Each row is shifted at random along 6 fixed directions that mean nothing.
Known rows, with every step that occurs:
temi, dofon, bedi, zurinol, forip, bigiroz, suzur: [182 -35 50 -56 -164 -13 -35 108 -233 -127 45 -24 7 -117 -63 115 -5 -7 -2 -142 -104 135 -260 -130 75 235 -35 12 -85 -78 -63 -11 5 71 -6 56 -55 -34 -62 141 103 -48 17 180 189 40 -88 39 -95 -143 85 44 -4 49 -33 44 55 159 29 -125 132 35 -207 -18 22]
goromut, befo, forip, bigiroz, suzur, temi, dofon, bedi: [247 82 173 -58 -90 -132 -16 207 -271 -321 3 67 74 -233 -193 -49 -20 -195 138 -280 77 72 -349 -59 -208 234 -97 130 -95 -53 -268 365 185 -14 -3 96 -278 110 73 -8 141 -35 -37 108 -150 105 -52 104 18 -248 198 -38 -366 -258 36 -32 15 140 -26 -232 96 -92 -391 225 13]
bedi, goromut, zurinol, forip, bigiroz, suzur, temi: [53 0 116 84 -141 -120 14 121 -168 -330 -141 59 329 -209 -253 -25 -79 -200 122 -229 -65 -109 -254 -86 42 176 -15 135 -153 -65 -223 222 188 49 -16 98 -209 43 113 -57 232 -68 30 27 -18 82 -97 76 -104 -105 262 -111 -218 -217 -62 8 73 134 -13 -251 197 -169 -190 146 158]
tupo, temi, dofon, goromut, zurinol, forip, bigiroz, suzur, leket: [141 54 84 50 -218 -196 -6 96 -40 -290 -40 -4 134 -73 16 39 207 -141 -4 -194 32 -167 -173 -155 -109 283 125 128 -30 -80 14 179 118 -10 -90 76 -91 -2 65 -55 142 -39 -28 45 -169 -24 -258 127 -61 -174 21 -222 -355 -217 131 -34 -45 84 -62 -312 13 -20 -226 92 59]
suzur, leket, goromut, befo: [93 22 -33 -92 36 114 -51 95 0 231 -2 -58 0 -117 181 49 79 -38 -5 -40 -137 7 124 -66 173 -106 -144 -146 -6 -44 97 -200 -30 147 -35 73 -117 -147 8 23 -51 -142 -26 25 196 -48 54 -164 -105 -33 24 -145 44 136 148 47 -115 132 -43 49 56 144 -39 46 -54]
leket, temi, dofon, zurinol, goromut, befo: [293 -224 7 -84 -182 -67 79 86 -21 -263 44 -24 -38 76 179 36 130 -18 -40 -178 -57 83 30 -65 55 146 173 -20 169 -40 -204 -47 176 -4 -82 -73 -15 95 50 -62 53 -49 44 82 -26 52 -91 78 -68 -98 87 -166 -207 -186 124 -22 9 192 19 -34 231 -79 -78 -34 -175]
tupo, temi, dofon, zurinol, goromut, befo: [173 27 -50 -66 -39 -15 -28 235 -177 -28 72 -45 -4 -45 163 123 144 -82 -42 -226 -67 28 -47 -20 80 246 -188 0 -25 -188 49 -81 91 258 25 131 3 0 -44 55 32 -190 62 84 83 -54 -35 170 -129 -250 90 -207 -317 34 36 -174 -92 433 -149 48 232 44 -172 143 -82]
leket, tupo, temi, dofon, zurinol, goromut, befo: [139 -179 99 -42 -169 -110 90 -109 -29 -297 -52 30 -9 95 316 -168 115 59 -145 -71 -68 77 -36 -83 -24 8 357 -155 211 169 -42 30 109 -72 -78 -50 -44 208 190 -218 144 -34 -15 102 -299 87 -234 73 41 -1 12 -78 -258 -332 330 -136 -5 80 63 -162 -70 -16 -113 -272 -236]
tupo, temi, dofon, goromut: [87 93 -88 58 -1 134 74 -73 -260 81 107 125 -237 180 211 -81 407 -64 56 -42 77 347 96 -208 -251 110 -97 -143 152 -219 -118 -51 -12 -39 1 -24 48 -167 -166 28 -35 135 -96 52 46 -7 -20 47 70 -314 -285 -19 -110 148 168 16 47 -24 -248 -103 -137 -69 90 0 67]
befo, forip, goromut, zurinol, dofon: [94 -68 -22 -42 -119 63 7 19 -35 -1 -23 -31 28 13 162 -27 73 -12 11 -103 -139 27 -92 -101 63 -43 92 -177 50 -57 -23 -265 34 -33 21 86 -8 -43 45 -151 18 38 -81 78 75 88 -44 -93 -32 52 68 79 -72 203 60 110 53 121 3 42 142 -27 -20 -31 -82]
zurinol, goromut, befo, forip: [102 -141 221 -81 -206 -182 44 -73 81 -256 -117 -7 143 -51 47 -48 -226 64 -144 -38 -141 44 -87 11 179 -96 227 18 222 163 -163 110 132 -99 -127 31 -142 67 126 -218 107 -119 -126 77 -66 0 -47 -67 9 186 191 6 -142 -245 111 -41 110 48 116 -28 38 91 -134 -143 -31]
befo, forip, goromut, zurinol, dofon, leket, tupo: [44 -104 -14 -105 -95 16 4 59 185 -98 -69 -162 1 -14 293 -68 89 7 12 -41 -132 -279 0 -107 165 -60 160 -190 -5 56 158 -167 66 -41 1 43 5 29 128 -211 34 65 -85 10 -85 9 -141 -39 -26 81 89 -80 -210 72 180 66 -148 137 136 -3 175 -114 -78 -8 -255]
bedi, goromut, zurinol, dofon, temi: [129 -45 61 114 -188 -114 -60 3 -176 -124 -39 64 148 -205 7 98 -75 -80 -175 -127 -190 31 -115 37 236 84 -106 51 -9 -39 90 -54 39 159 -5 170 -160 -40 -6 -2 67 -199 -12 85 120 -30 -95 65 -122 -136 169 -51 -90 -33 -37 -67 3 242 -101 -6 127 97 -104 -72 -63]
temi, dofon, goromut, befo: [158 11 146 141 -189 -24 -53 -166 -527 -154 64 233 -102 -33 51 -152 47 50 -18 -136 -71 715 -192 -168 -233 -15 45 -11 256 -50 -511 161 -25 -127 -36 40 -322 -8 -100 94 120 -67 -106 214 87 87 -1 -8 43 -111 -160 283 16 -169 55 -23 206 -126 -158 -219 -192 144 -119 -171 143]
temi, dofon, goromut, befo, forip, gulodog, suzur: [243 -3 97 23 -114 -51 -83 11 -278 -76 147 53 -45 -134 88 -59 8 -68 -62 -128 -98 476 -231 -26 -179 83 -118 -126 2 -99 -336 46 -3 -5 -56 54 -314 -151 -58 122 52 -110 -61 139 159 99 56 35 -17 -183 65 165 -29 2 21 -12 32 57 -102 -84 -16 68 -228 -68 -35]
bedi, zurinol, goromut, befo, forip: [60 -56 145 -18 -120 7 22 -30 -248 -166 -89 84 150 -17 62 -62 -145 77 -21 -135 -191 273 -178 -116 156 -110 191 -163 202 14 -254 -52 33 -37 -19 139 -70 108 40 -155 182 -59 -102 111 130 76 -80 -194 -51 112 140 155 -64 10 69 -15 145 33 -9 -4 31 -26 -53 -118 59]
temi, dofon, zurinol, goromut, befo, forip: [78 103 161 66 -202 -277 -130 116 -220 -270 -33 -14 172 -282 62 160 -125 31 -117 -242 -111 -3 -233 34 -10 175 14 132 114 -156 142 217 66 134 -19 281 -118 119 -35 -44 77 -194 -113 155 -97 -103 -222 43 -109 -67 116 -27 -387 -28 -56 -287 -62 245 -9 18 20 226 -273 23 131]
suzur, temi, dofon, zurinol, goromut, befo: [170 80 -32 9 -7 -47 52 145 -232 -108 -16 52 81 -89 27 47 186 -118 93 -227 50 109 14 -125 -150 225 -102 46 131 -256 -144 146 131 72 -18 72 -68 48 -48 32 80 -19 -15 52 -28 -17 -92 107 -96 -298 -11 -196 -366 -67 53 -80 21 174 -171 -30 82 -80 -168 163 46]
befo, forip, bigiroz, suzur: [167 -71 -85 -219 4 103 45 108 228 155 113 -106 -125 -26 71 89 87 -127 -40 -10 42 -185 -70 20 122 0 -16 -266 -178 5 168 -361 -59 69 -40 -91 208 -217 21 -26 -138 45 22 -9 108 46 -11 -107 52 78 93 30 214 294 61 193 -66 165 134 77 215 -70 52 45 -204]
zurinol, dofon, temi, tupo: [90 16 -55 -27 0 -93 78 35 161 -23 -43 -82 -81 -7 80 10 200 -109 -57 14 162 -208 108 4 -25 172 -37 -40 60 11 153 77 106 -4 -41 -118 131 31 -4 -50 -44 91 -5 5 -247 -43 -107 167 41 -146 -88 -181 -307 -80 174 -32 -45 147 -30 28 26 -211 -2 25 -273]
forip, goromut, zurinol, dofon, bedi: [115 -115 18 28 -133 -86 -11 79 -50 -290 -114 -27 133 51 -12 -167 85 82 48 -191 -71 -9 -249 -210 -73 -10 272 -26 -24 12 -132 36 150 -102 118 106 -152 267 277 -88 230 100 78 140 -154 189 -141 68 4 -82 136 138 -282 -86 89 -17 -37 65 111 -177 32 -78 -173 6 -43]
tupo, temi, dofon, goromut, befo, forip: [257 -143 148 -75 -274 -45 69 -90 -152 -234 82 75 -112 68 199 -69 1 -78 -131 -33 -131 329 -64 -33 3 86 3 83 181 52 -305 82 103 -84 -163 -23 -244 -126 -74 -89 41 -161 -169 101 97 -25 42 107 22 -72 72 -145 -130 -298 95 12 147 90 -138 -120 109 66 -165 -91 -86]
forip, bigiroz, suzur, leket, goromut, zurinol, dofon: [116 68 0 94 -216 -225 36 -49 125 -148 -67 -71 140 -373 -100 297 166 -177 -104 -112 49 -484 126 -2 126 264 -73 323 -13 -106 310 112 42 27 -155 49 -20 -196 -49 87 -118 -122 -76 -142 66 -294 -200 -8 -203 -158 -20 -334 -106 -83 37 141 -118 5 42 -225 -73 222 -246 10 94]
zurinol, forip, bigiroz, suzur, leket, tupo, temi: [-63 117 85 -30 38 51 10 88 -121 36 -71 24 88 -137 -12 -4 52 -176 134 -55 -2 -139 -45 -122 71 218 -90 -108 -156 28 -5 58 30 49 -18 -45 -8 -77 -13 -69 50 7 -16 30 -84 -9 -39 -7 -45 -127 -41 -147 -110 -58 149 81 4 84 -58 -210 36 -99 -85 68 -42]
zurinol, goromut, befo, forip, gulodog, temi, tupo: [145 -26 -23 -143 108 82 -95 152 69 295 -72 -123 -9 -35 310 -9 -94 -80 -89 -14 -149 109 -56 33 125 -67 -196 -412 -69 -48 19 -234 35 168 -2 79 -41 -110 48 -27 -17 -129 -37 109 41 102 135 -22 38 19 200 12 -100 218 153 -32 -10 338 -54 149 94 -83 -101 -10 -257]
bigiroz, suzur, leket, temi, dofon, zurinol, goromut, befo, forip, gulodog: [30 221 173 168 27 -166 -235 176 -434 -191 -41 193 277 -244 12 -3 37 -75 154 -282 -70 277 -457 -173 -299 142 84 -306 -104 -156 -114 245 53 4 109 213 -257 251 118 60 217 -13 -7 261 -247 217 -223 -132 -15 -248 67 210 -334 -3 172 -200 -86 9 -107 -212 -156 -21 -230 71 76]
leket, tupo, temi, dofon, bedi, goromut, zurinol, forip, bigiroz: [110 -94 139 11 -222 -87 -21 10 -147 -237 -126 -39 34 -43 220 -140 1 -21 -90 -111 -173 -67 -200 -79 26 94 136 -59 -6 80 162 65 113 81 6 164 -161 105 141 -214 193 -53 -56 153 -245 90 -200 145 18 -81 132 -91 -278 -178 191 -115 -37 222 37 -247 -29 25 -226 -178 -87]
leket, forip, goromut, zurinol, dofon, temi: [20 111 31 115 -51 -3 42 -34 -122 -90 -103 15 12 -51 132 86 212 -101 64 -251 -2 -222 126 -73 -53 188 -17 19 98 -312 161 -4 81 25 19 185 86 -93 -128 -249 -114 112 -133 -26 -104 -78 -179 -57 -99 -237 -91 -71 -391 300 116 53 -56 61 -83 -27 -29 -49 28 14 84]
tupo, temi, dofon, leket, goromut, befo: [143 9 7 -18 -123 -4 -37 -4 -134 19 71 3 -196 -7 310 85 174 -63 -121 -101 -113 148 76 -20 35 68 -128 -38 75 -116 80 -66 2 100 -83 84 -126 -116 -96 14 -36 -177 -82 22 95 -87 -33 26 -30 -134 -57 -207 -158 -2 206 -56 -88 152 -134 -93 10 165 -99 -34 -98]
bedi, zurinol, goromut, befo, forip, bigiroz, suzur: [101 54 47 -81 -107 -146 117 53 204 -202 -103 -144 107 -197 -46 243 48 -80 -82 -154 53 -508 76 37 226 112 24 131 56 -144 242 48 120 88 -127 150 202 -100 -18 -117 -63 -57 -73 -148 72 -212 -200 -109 -141 -23 152 -200 -263 145 54 17 -108 185 137 -15 52 -27 -153 75 73]
suzur, tupo, temi, dofon, bedi, zurinol, goromut: [132 -46 -11 -75 -28 3 91 -85 73 -64 -97 -50 19 93 231 -135 166 53 -80 54 -55 -80 3 -145 -2 52 124 -139 131 18 205 50 63 -23 -29 60 39 62 134 -128 143 84 -89 116 -164 12 -183 49 55 -147 -9 -192 -239 -98 294 -79 -14 55 -34 -68 -175 -92 -92 -148 -84]
bedi, goromut, befo, forip, gulodog, temi, dofon, leket, suzur, tupo: [94 239 109 75 102 -22 -242 160 -301 127 31 8 58 -371 179 -12 -46 -171 -6 -181 -160 121 -251 74 -59 21 -378 -310 -220 -181 170 84 -22 261 65 358 -314 -75 12 65 76 -146 -40 100 -22 95 -33 -63 -16 -255 149 35 -260 243 141 -229 -208 256 -130 -19 -89 29 -236 90 -66]
goromut, befo, forip, gulodog, bigiroz: [128 -1 39 -148 -30 -86 45 195 21 -102 20 -121 9 -54 -8 -23 -76 -118 37 -121 44 -66 -112 66 -13 26 -23 44 -28 8 -153 120 152 0 -17 124 -122 2 17 -120 64 -49 -11 -86 -40 54 59 124 -12 -98 230 -58 -203 -102 -30 28 -63 173 26 -25 108 -75 -271 166 -149]
bedi, zurinol, goromut, befo, forip, bigiroz, suzur, leket, tupo, temi: [164 -194 293 -63 -312 -174 41 -160 -28 -385 -166 63 247 -170 141 -20 -308 -36 -258 -33 -273 -33 -218 -23 319 -38 307 -12 102 276 -90 106 48 -84 -214 75 -242 82 178 -186 196 -276 -140 93 -14 -28 -171 -129 -58 209 286 -131 -29 -432 201 26 97 10 92 -260 -38 119 -293 -292 -122]
leket, tupo, temi, dofon, zurinol, goromut: [84 -124 59 27 -192 -103 56 -239 19 -129 -55 33 -44 10 397 25 61 57 -272 68 -142 1 112 -22 62 78 195 -94 210 62 261 -37 -18 -10 -131 -17 25 -18 5 -144 -22 -89 -140 84 -158 -104 -220 33 10 -20 -82 -168 -89 -140 243 -91 1 40 -2 -77 -173 169 -50 -369 -137]
bigiroz, forip, goromut, zurinol, dofon: [-23 0 36 -20 -108 -83 54 48 40 -213 -99 -91 133 -25 -10 27 90 -11 37 -101 -16 -227 -27 -75 84 96 138 87 -26 -60 37 41 119 -68 -1 94 38 0 81 -166 22 30 -42 54 -72 -12 -154 16 -126 -68 75 -68 -264 55 72 2 9 121 102 -19 116 -54 -97 46 -16]
bigiroz, suzur, forip, gulodog, temi, tupo: [25 135 7 36 142 6 -154 -13 47 276 -42 -1 106 -170 122 70 -56 -147 -92 32 -61 -5 -141 93 -122 54 -167 -337 -325 -61 235 -68 -117 111 -16 33 -27 -156 48 109 -52 -53 -29 87 -90 122 -59 -93 59 -61 70 63 13 238 126 -21 -15 57 -53 38 -120 -19 -49 -79 -118]
bigiroz, suzur, tupo, temi, dofon, zurinol, forip: [69 178 -137 -79 132 167 55 23 55 277 85 -28 -46 -161 124 258 330 -150 58 13 33 -233 231 -41 126 401 -361 -118 -152 -206 331 -195 -38 223 -76 -93 269 -373 -202 44 -213 -23 -43 -22 181 -187 -95 -24 -132 -335 -143 -328 -85 264 161 82 -46 238 -150 124 127 -82 41 71 -93]
tupo, temi, dofon, bedi, zurinol, goromut, befo, forip, gulodog, bigiroz: [238 -28 30 -61 -142 58 102 16 -426 -110 34 93 -90 134 197 -81 122 -35 18 -138 -93 546 -155 -252 -97 140 7 -119 215 -131 -365 48 90 -92 -20 143 -156 -43 -116 -59 185 24 -148 114 157 79 17 89 18 -360 36 6 -185 -41 139 78 144 60 -203 -175 -89 -54 -251 -46 -17]
bedi, temi, dofon, goromut, befo, forip, gulodog, suzur, leket: [220 24 101 -5 -64 -60 -6 18 -33 -55 61 -6 -3 -15 192 -77 160 -86 -76 -42 16 216 -125 -69 -203 -33 71 -281 75 -90 -83 43 38 -81 -126 89 -170 -70 67 -63 63 73 -64 55 -70 152 -120 -72 47 -168 19 -33 -218 44 255 -13 -78 -22 -120 -119 -148 -163 -127 -23 -171]
zurinol, goromut, befo, forip, bigiroz, suzur, temi: [226 -65 -27 -188 32 120 198 45 40 29 -10 42 -34 41 6 -66 212 -163 115 -110 97 95 57 -184 28 21 24 -260 103 -47 -324 -150 119 -82 -87 -166 88 -154 51 -106 3 125 -26 -9 78 89 37 -114 45 -94 24 -24 -25 56 236 247 122 66 6 -61 144 -242 10 73 -108]
tupo, temi, dofon, bedi: [89 114 -7 -46 -61 -282 19 90 403 -129 -61 -212 -63 34 187 144 261 12 -222 -46 150 -650 61 101 -144 129 129 112 -11 -110 812 144 123 119 -33 209 193 114 153 -187 -59 64 -22 -73 -477 -103 -375 144 60 -177 24 -329 -582 80 259 -300 -338 208 102 -7 -205 99 -138 41 -103]
dofon, zurinol, forip, befo: [-43 -13 202 -6 -196 -167 21 -10 -80 -269 -121 -10 100 -119 -40 182 -247 42 -65 -111 -99 -86 -35 -5 11 173 94 162 32 -102 -15 175 32 -15 -97 103 -51 50 -107 -160 22 -117 -45 45 27 -155 -126 -34 -70 1 109 -79 -228 -43 -105 -4 56 57 69 -55 105 135 -140 -37 93]
goromut, zurinol, dofon, leket: [93 -91 41 35 -215 -168 -16 99 -19 -317 -21 -74 174 -154 -97 95 -21 -42 17 -124 -81 -159 -45 -40 229 237 13 328 16 80 -131 147 119 -35 -49 -8 -165 98 15 64 133 -138 12 -65 101 -139 -88 196 -206 -68 138 -235 -231 -398 -72 56 -27 75 -2 -118 276 -1 -281 95 -118]
temi, dofon, bedi, goromut, befo: [277 -164 -79 -172 -114 183 172 -85 18 43 97 -71 -284 176 163 -56 333 50 3 56 16 292 206 -199 27 -46 -70 -41 235 -28 -203 -143 76 -77 -136 -124 -5 -243 -76 75 -43 78 -31 31 309 -15 81 26 -2 -195 -90 -84 24 43 217 188 70 44 30 -34 63 -68 -36 -74 -99]
forip, bigiroz, suzur, leket: [26 135 -87 -13 111 95 5 115 -77 103 41 31 -14 -69 -121 -12 259 -140 184 -95 199 -23 -89 -192 -152 72 -46 -133 -145 -87 -90 -25 -60 -35 26 -58 76 -63 24 154 15 136 96 -15 16 46 -32 -67 19 -145 -133 53 70 114 92 166 -65 -89 -1 -202 -66 -141 -29 179 42]

Rows:
[227 -89 78 100 -290 -41 8 -32 -366 -169 24 119 4 -56 63 34 -9 -113 -61 -198 -105 398 -100 -155 -20 264 -26 111 135 -140 -437 23 21 -70 -118 21 -178 -156 -167 -9 62 -83 -121 74 168 -13 -34 105 -63 -176 -13 -68 -62 -144 -86 115 226 16 -193 -226 81 4 -146 -44 82]  gulodog, temi, dofon, goromut, zurinol, forip, bigiroz
[-6 -19 115 16 -143 -83 -77 64 -67 -244 -113 -37 114 -100 246 -85 -59 -53 -11 -121 -212 -183 -174 -66 107 52 88 -72 -70 42 109 58 97 -3 40 176 -183 136 126 -229 133 -64 -130 73 -183 7 -144 40 -23 -5 161 -112 -374 -107 130 -83 -117 167 -2 -125 107 -36 -203 12 -154]  befo, forip, goromut, zurinol, dofon, leket, tupo, temi
[117 146 59 44 45 39 56 -269 -79 39 10 161 -120 -9 183 -120 322 -106 23 61 84 222 -5 -119 -343 51 -14 -299 74 -68 -42 99 2 -163 -91 -38 -58 -218 -32 -69 -47 120 -171 57 -116 65 -114 -110 150 -257 -186 76 -99 29 379 103 66 -178 -142 -197 -371 -94 -49 -187 -44]  bigiroz, suzur, tupo, temi, dofon, goromut, befo, forip, gulodog
[35 229 42 -27 118 -47 -127 293 -174 33 -85 -75 256 -362 -101 193 -222 -132 18 -121 -181 -296 -248 18 246 392 -398 54 -448 -166 345 205 55 358 134 331 -129 -60 -44 45 116 -181 -13 80 79 -85 -55 138 -151 -451 325 -204 -266 104 -107 -143 -187 405 -122 -1 63 19 -362 215 2]  dofon, bedi, zurinol, forip, gulodog, bigiroz, suzur, tupo, temi
[159 -214 56 -201 -104 -2 -31 -19 237 -53 -25 -180 -54 89 407 -180 -76 -38 -185 40 -219 -189 -112 46 124 -79 127 -166 -82 138 191 -55 18 23 -80 40 -175 17 206 -147 102 -122 -34 158 -196 87 -48 115 73 163 156 -230 -111 -191 257 -69 -104 179 77 -67 100 26 -129 -142 -330]  suzur, tupo, temi, dofon, leket, forip, goromut
[119 129 60 10 -119 -139 141 -67 -59 -192 -65 -42 68 -155 19 126 123 -146 -47 -85 21 -176 75 -40 20 304 -74 181 69 -168 7 297 144 9 -157 140 -47 -198 -154 -89 50 -64 -134 -103 41 -162 -172 111 -130 -349 23 -298 -332 -125 99 23 13 95 -125 -193 -142 -56 -279 -6 32]  bedi, zurinol, forip, gulodog, bigiroz, suzur, tupo, temi, dofon, goromut, befo
[159 -24 -94 -99 -55 308 51 -53 -224 291 31 23 -250 219 382 89 233 31 -48 -7 -215 354 97 -229 74 77 -137 -299 84 -259 56 -423 -76 95 -25 92 91 -285 -203 -32 -57 18 -108 161 362 24 40 -104 -19 -197 -121 -31 34 472 187 156 122 179 -193 42 27 29 81 -129 -37]  tupo, temi, dofon, bedi, zurinol, forip, goromut
[332 -161 -35 -141 -99 129 90 150 -86 -138 63 -63 8 -54 4 -32 180 -220 128 -221 -46 -44 -119 -142 60 217 -113 -15 -149 -124 -137 -87 115 82 -33 -43 -92 -173 25 46 42 28 25 66 164 83 -17 94 -102 -243 194 -165 -43 4 74 198 -13 194 36 -139 334 -158 -168 98 -62]  leket, forip, bigiroz, suzur, temi, dofon, bedi, goromut, zurinol
[153 -30 -97 -175 114 84 10 166 129 163 87 -100 -45 -22 156 74 51 -185 7 -62 -35 -105 -21 -46 127 80 -68 -265 -245 -97 103 -153 -56 77 -21 -38 -18 -179 -12 38 -19 22 34 -61 79 49 -23 16 -17 -167 123 -115 88 153 133 177 -187 83 23 1 165 -85 -64 108 -311]  dofon, leket, forip, gulodog, bigiroz, suzur, temi
[175 116 36 55 -11 32 79 -54 -333 -168 45 157 -107 -101 -99 -188 296 -207 162 -172 199 217 -128 -180 -306 224 -132 31 -12 -90 -416 294 82 -94 -20 -58 -141 -88 -27 88 78 63 -15 59 -72 34 -8 119 79 -346 -159 11 -152 -235 152 85 77 -48 -147 -389 -161 -173 -191 79 90]  forip, bigiroz, suzur, tupo, temi, dofon, goromut, befo
[347 -250 -77 -270 -89 -70 173 106 356 -163 -40 -133 90 13 165 17 15 -120 -99 -19 11 -96 -41 -93 117 104 186 -170 -33 68 -159 -51 158 -49 -178 -178 12 -61 163 -91 79 -44 13 -3 -3 49 -78 95 22 -42 299 -212 -78 -215 164 164 -7 193 156 4 246 -248 -194 24 -354]  dofon, zurinol, goromut, befo, forip, gulodog, bigiroz, suzur, temi, tupo
[325 -118 -39 -167 -112 203 17 66 -111 34 96 -18 -62 -128 123 -13 83 -195 33 -26 -158 105 -165 -109 168 212 -313 -95 -195 -13 -76 -188 21 120 -58 -11 -121 -330 -45 73 2 -114 -87 141 330 -2 105 74 -26 -217 195 -167 118 2 51 219 56 263 -76 -80 282 -95 -211 40 -110]  befo, forip, bigiroz, suzur, tupo, temi, dofon, bedi, goromut, zurinol
[83 9 54 -57 -46 -38 -96 56 -211 80 50 27 43 -102 103 -24 -124 -111 -52 -12 -171 301 -291 -66 66 183 -73 -215 -173 64 -164 38 -44 28 -21 11 -253 -85 -20 81 194 -138 0 170 23 136 23 151 18 -146 71 5 79 -186 92 36 70 111 -124 -179 13 35 -230 -73 -231]  zurinol, forip, gulodog, bigiroz, suzur, tupo, temi, dofon, leket
[234 -192 36 -192 -51 170 150 -54 -44 -74 48 80 -94 42 135 -256 127 -162 72 -63 -57 208 -88 -126 27 -50 74 -328 -36 154 -370 -161 92 -103 -59 -186 -113 -112 145 -187 55 24 -47 76 45 184 72 -117 112 -17 106 -18 111 -151 283 219 95 38 24 -175 145 -190 0 -80 -191]  leket, goromut, befo, forip, bigiroz, suzur, tupo, temi
[65 124 64 52 13 46 -131 124 -363 19 36 47 -88 -25 240 -57 107 -57 34 -334 -47 268 -162 -121 -140 8 -36 -225 2 -244 -143 -8 -33 40 43 209 -127 77 -4 -55 51 8 -25 86 -102 134 -107 -67 13 -156 -62 78 -340 211 189 -147 -94 83 -106 -118 -48 -37 -68 102 -50]  gulodog, temi, dofon, leket, forip, goromut, befo
[194 -34 76 -6 -64 64 -81 29 -143 34 -24 62 186 -182 12 57 -37 -45 -58 -130 -246 86 -237 -88 191 80 -54 -230 -250 -35 56 -206 -15 117 44 92 -128 -93 132 19 61 -46 0 228 145 167 -98 -143 -63 -157 173 102 -7 207 104 72 40 207 -42 4 161 22 -85 -59 -114]  bigiroz, suzur, forip, goromut, zurinol, dofon, bedi, temi
[169 -243 189 -41 -229 44 -77 -73 -369 -138 -14 112 -54 30 343 -213 -168 24 -124 -100 -371 463 -262 -91 55 -3 146 -298 10 175 -304 -180 -15 38 -10 5 -343 79 79 -131 189 -219 -18 317 -24 208 -6 34 30 60 132 128 38 -248 158 -31 166 193 -74 -176 136 132 -164 -347 -247]  leket, tupo, temi, dofon, goromut, zurinol, forip, befo
[256 3 -166 -108 -20 59 247 49 110 -126 40 -68 -134 17 -92 129 430 -209 136 -72 267 -252 180 -178 -149 308 -107 157 -4 -236 -12 92 119 -78 -120 -122 181 -191 -104 118 -78 203 1 -152 111 -115 -95 93 -53 -379 -72 -334 -155 36 92 263 -35 -19 -4 -189 47 -279 -137 187 11]  forip, bigiroz, suzur, temi, dofon, bedi, zurinol
[66 2 138 127 -189 -83 -99 -25 -267 -253 -145 102 114 -132 114 -73 -141 -85 24 -129 -155 186 -260 -81 -97 139 -23 13 27 -53 -231 186 98 -73 -4 135 -257 67 -22 -137 107 -79 -192 201 -112 48 -24 47 28 -26 107 46 -292 -131 -13 -8 141 72 -114 -117 39 -116 -178 -13 34]  befo, forip, goromut, zurinol, dofon, temi, tupo
[-53 231 -54 -31 184 104 43 316 -309 -96 18 -37 -6 -65 164 -111 382 -142 356 -259 118 -116 50 -178 -137 309 -243 -130 -4 -220 -22 158 213 168 158 95 115 101 -65 -128 52 141 -44 10 -205 -38 -85 148 -90 -460 -75 -223 -661 80 162 -223 -191 347 -165 -9 158 -334 -126 330 -3]  leket, tupo, temi, dofon, zurinol, goromut, befo, forip
[17 124 53 116 -55 -239 -63 -72 -115 -109 -12 59 77 -152 118 -26 66 -109 -122 -16 44 9 -199 -16 -242 105 115 -49 -65 52 144 293 -15 -71 -45 113 -216 76 84 59 122 -51 -30 19 -349 67 -195 129 44 -230 -41 -54 -124 -267 196 -119 -116 -108 -54 -333 -432 127 -318 -137 -111]  forip, gulodog, bigiroz, suzur, leket, tupo, temi, dofon
[242 -140 64 -126 -107 -43 -29 23 134 -89 15 -147 147 -151 137 52 -104 -107 -186 98 -239 -69 -123 86 202 243 -204 17 -305 44 152 18 46 118 -131 76 -244 -288 90 29 35 -253 -45 127 186 -24 6 171 -141 -256 372 -300 -38 -121 101 20 -48 251 27 4 152 22 -346 -115 -223]  bigiroz, forip, gulodog, suzur, tupo, temi, dofon, bedi, goromut, zurinol
[57 -139 126 0 -167 66 -32 -56 -254 -143 -93 55 136 1 233 -228 -89 -48 12 -95 -313 212 -166 -162 95 -3 131 -146 -39 131 -263 -33 15 -82 11 45 -307 58 129 -132 246 -64 -96 179 -8 131 -34 25 -27 17 88 -14 -124 -212 140 85 116 44 -79 -171 154 -11 -150 -131 -146]  suzur, forip, goromut, zurinol, dofon, leket, tupo, temi
[211 55 -40 -79 -6 129 -87 240 -295 138 193 -17 -134 -67 175 21 162 -229 70 -208 -80 171 -148 -42 -42 255 -278 -167 -223 -152 -32 -163 -69 214 41 64 -102 -156 -98 156 60 -67 46 99 128 63 56 103 -40 -223 -19 -107 -48 158 54 36 -70 254 -169 -51 250 16 -118 160 -103]  tupo, temi, dofon, leket, suzur, forip, bigiroz
